Here is a tiny trained network, its code and every weight. The questions are about switching its units off for an input and a target symbol, where a switched-off unit gives its printed mean instead of its output.

import numpy as np


def w(rows, s, z=0):
    codes = np.array(rows[::2]) - 128.0
    scale = np.full(codes.shape[1], s)
    scale[-1] = z or s
    return codes * scale


def f(y):
    return np.maximum(y, 0)


def softmax(a):
    e = np.exp(a - a.max(-1, keepdims=True))
    return e / e.sum(-1, keepdims=True)


def log_softmax(a):
    a = a - a.max(-1, keepdims=True)
    return a - np.log(np.exp(a).sum(-1, keepdims=True))


def net(x, mask):
    ids = ['αβγδεζηθλμξστφψω'.index(c) for c in x.split()]
    T = len(ids)
    res = E[ids] + P[:T]
    r = res
    for j in range(2):
        rows = slice(2 * j, 2 * j + 2)
        q, k, v = (r @ M[0][rows].T for M in (Q, K, V))
        z = softmax(np.where(np.tri(T) > 0, q @ k.T / 2**0.5, -1e9)) @ v
        o = O[0][rows]
        res = res + np.where(mask[j], z, o[:, -1]) @ o[:, :-1]
    y = f(res @ A[0][:, :-1].T + A[0][:, -1])
    res = res + np.where(mask[2:6], y, B[0][:, -1]) @ B[0][:, :-1]
    return log_softmax(res[-1] @ U[:, :-1].T + U[:, -1])


Q, K, V, O, A, B = {}, {}, {}, {}, {}, {}
E = w([
[112,22,112,107],'α',
[136,110,173,90],'β',
[84,1,83,178],'γ',
[170,6,80,105],'δ',
[194,142,194,18],'ε',
[77,87,173,164],'ζ',
[100,181,144,133],'η',
[133,208,245,57],'θ',
[203,75,140,44],'λ',
[108,72,153,108],'μ',
[120,130,155,88],'ξ',
[160,68,131,95],'σ',
[170,140,175,68],'τ',
[64,164,219,144],'φ',
[110,158,199,101],'ψ',
[110,57,152,108],'ω',
],0.015)
P = w([
[99,57,240,254],'0',
[169,110,175,31],'1',
[137,118,174,57],'2',
[144,88,158,64],'3',
[139,128,173,69],'4',
[96,143,189,83],'5',
[98,130,176,79],'6',
[110,102,149,73],'7',
],0.0097)
Q[0] = w([
[133,184,37,192],'H0',
[132,86,159,127],'H0',
[79,1,226,78],'H1',
[118,69,225,87],'H1',
],0.0095)
K[0] = w([
[139,79,114,49],'H0',
[170,59,235,197],'H0',
[209,108,242,220],'H1',
[171,49,218,253],'H1',
],0.0068)
V[0] = w([
[67,185,125,185],'H0',
[85,96,107,254],'H0',
[64,29,77,238],'H1',
[5,251,247,166],'H1',
],0.0074)
O[0] = w([
[196,196,70,158,137],'H0',
[111,173,108,103,161],'H0',
[46,183,17,128,203],'H1',
[224,151,115,254,251],'H1',
],0.01,0.012)
A[0] = w([
[255,92,247,213,114],'N0',
[144,49,58,181,204],'N1',
[62,228,198,84,253],'N2',
[84,4,248,117,152],'N3',
],0.0063,0.0029)
B[0] = w([
[168,2,66,161,252],'N0',
[147,205,192,121,175],'N1',
[134,60,90,140,174],'N2',
[110,146,173,11,173],'N3',
],0.0092,0.013)
U = w([
[123,124,94,119,137],'α',
[126,244,89,131,198],'β',
[137,92,169,96,97],'γ',
[172,168,116,152,163],'δ',
[154,127,131,133,88],'ε',
[159,100,150,132,44],'ζ',
[90,129,34,109,3],'η',
[134,134,169,123,248],'θ',
[131,121,114,121,47],'λ',
[104,115,124,97,162],'μ',
[106,139,198,73,119],'ξ',
[115,125,94,117,221],'σ',
[141,133,151,123,137],'τ',
[126,99,137,106,123],'φ',
[98,93,74,111,68],'ψ',
[87,82,84,90,37],'ω',
],0.011,0.0059)

Each question gives the input, a string of symbols that net reads in full, and the target symbol t.
The units are the heads (2 rows each of Q, K, V and O) and the neurons (one row each of A and B). Each row of codes is followed by its name. A weight is (code - 128) times the scale printed after its matrix; where a second scale follows, it is the last column's (O, A, B and U).
mask holds one flag per unit, heads first, then neurons. A switched-off unit (its flag False) gives its mean, the last column of its rows in O or B, instead of its output. The means were averaged over made-up inputs and are rounded, as every weight is.
A unit's drop is (log p(t) with every unit on - log p(t) with that unit switched off) / (log p(t) with every unit on - log p(t) with every unit switched off).
The circuit of an input: a set's keep is (log p(t) with only the set's units on - log p(t) with every unit switched off) / (log p(t) with every unit on - log p(t) with every unit switched off). Starting from all 6 units, units are removed one at a time, each time the one whose removal leaves the highest keep (on an exact tie, the one counted first), for as long as the keep stays at least 0.8.
units of the circuit, in order: the units of the circuit, biggest drop first
most important unit: the unit with the biggest drop
top k neurons: the k neurons with the biggest drops, biggest first
heads that matter: for each layer, one digit per head in row order, 1 if its drop is at least 0.15 and else 0, layers parted by /
drop when u is switched off: that unit's drop, to one decimal
input θ γ ζ, target ζ: units of the circuit, in order : [H1 N0]
input λ ε φ μ γ θ ω, target ξ: most important unit : H1
input ε μ τ ζ φ θ, target γ: units of the circuit, in order : [H1 H0 N0]
input γ η ζ, target η: heads that matter : 01
input θ η ζ σ, target ζ: heads that matter : 01
input γ φ φ δ θ β φ, target η: heads that matter : 01
input φ σ γ σ ζ ζ τ φ, target δ: heads that matter : 01
input λ μ ω θ ω, target ξ: top 2 neurons : [N3 N0]
input ε λ ξ θ ζ, target γ: top 2 neurons : [N3 N0]
input ζ ζ δ, target β: units of the circuit, in order : [N0 H1 N1]
input ζ ε ψ λ τ λ ω β, target β: units of the circuit, in order : [N0 H1]
input ζ ζ ζ ζ γ λ τ, target β: units of the circuit, in order : [N0 H1]
input φ ζ φ ζ ε β φ δ, target δ: units of the circuit, in order : [H1 N1]
input ζ η ζ η, target β: units of the circuit, in order : [N0]
input δ γ ζ ζ ζ, target ω: top 2 neurons : [N2 N1]
input λ φ λ φ ω τ, target ξ: units of the circuit, in order : [H1 N0]
input ζ ψ β ζ ε θ γ, target β: top 2 neurons : [N0 N1]
input λ θ φ ζ ε ψ ζ, target ξ: top 2 neurons : [N0 N3]
input λ θ δ, target ξ: top 2 neurons : [N3 N0]
input γ λ ε, target η: units of the circuit, in order : [H1]
input ζ λ φ θ, target β: drop when N0 is switched off : 0.5
input γ β ζ ε δ, target η: drop when N3 is switched off : 0.0
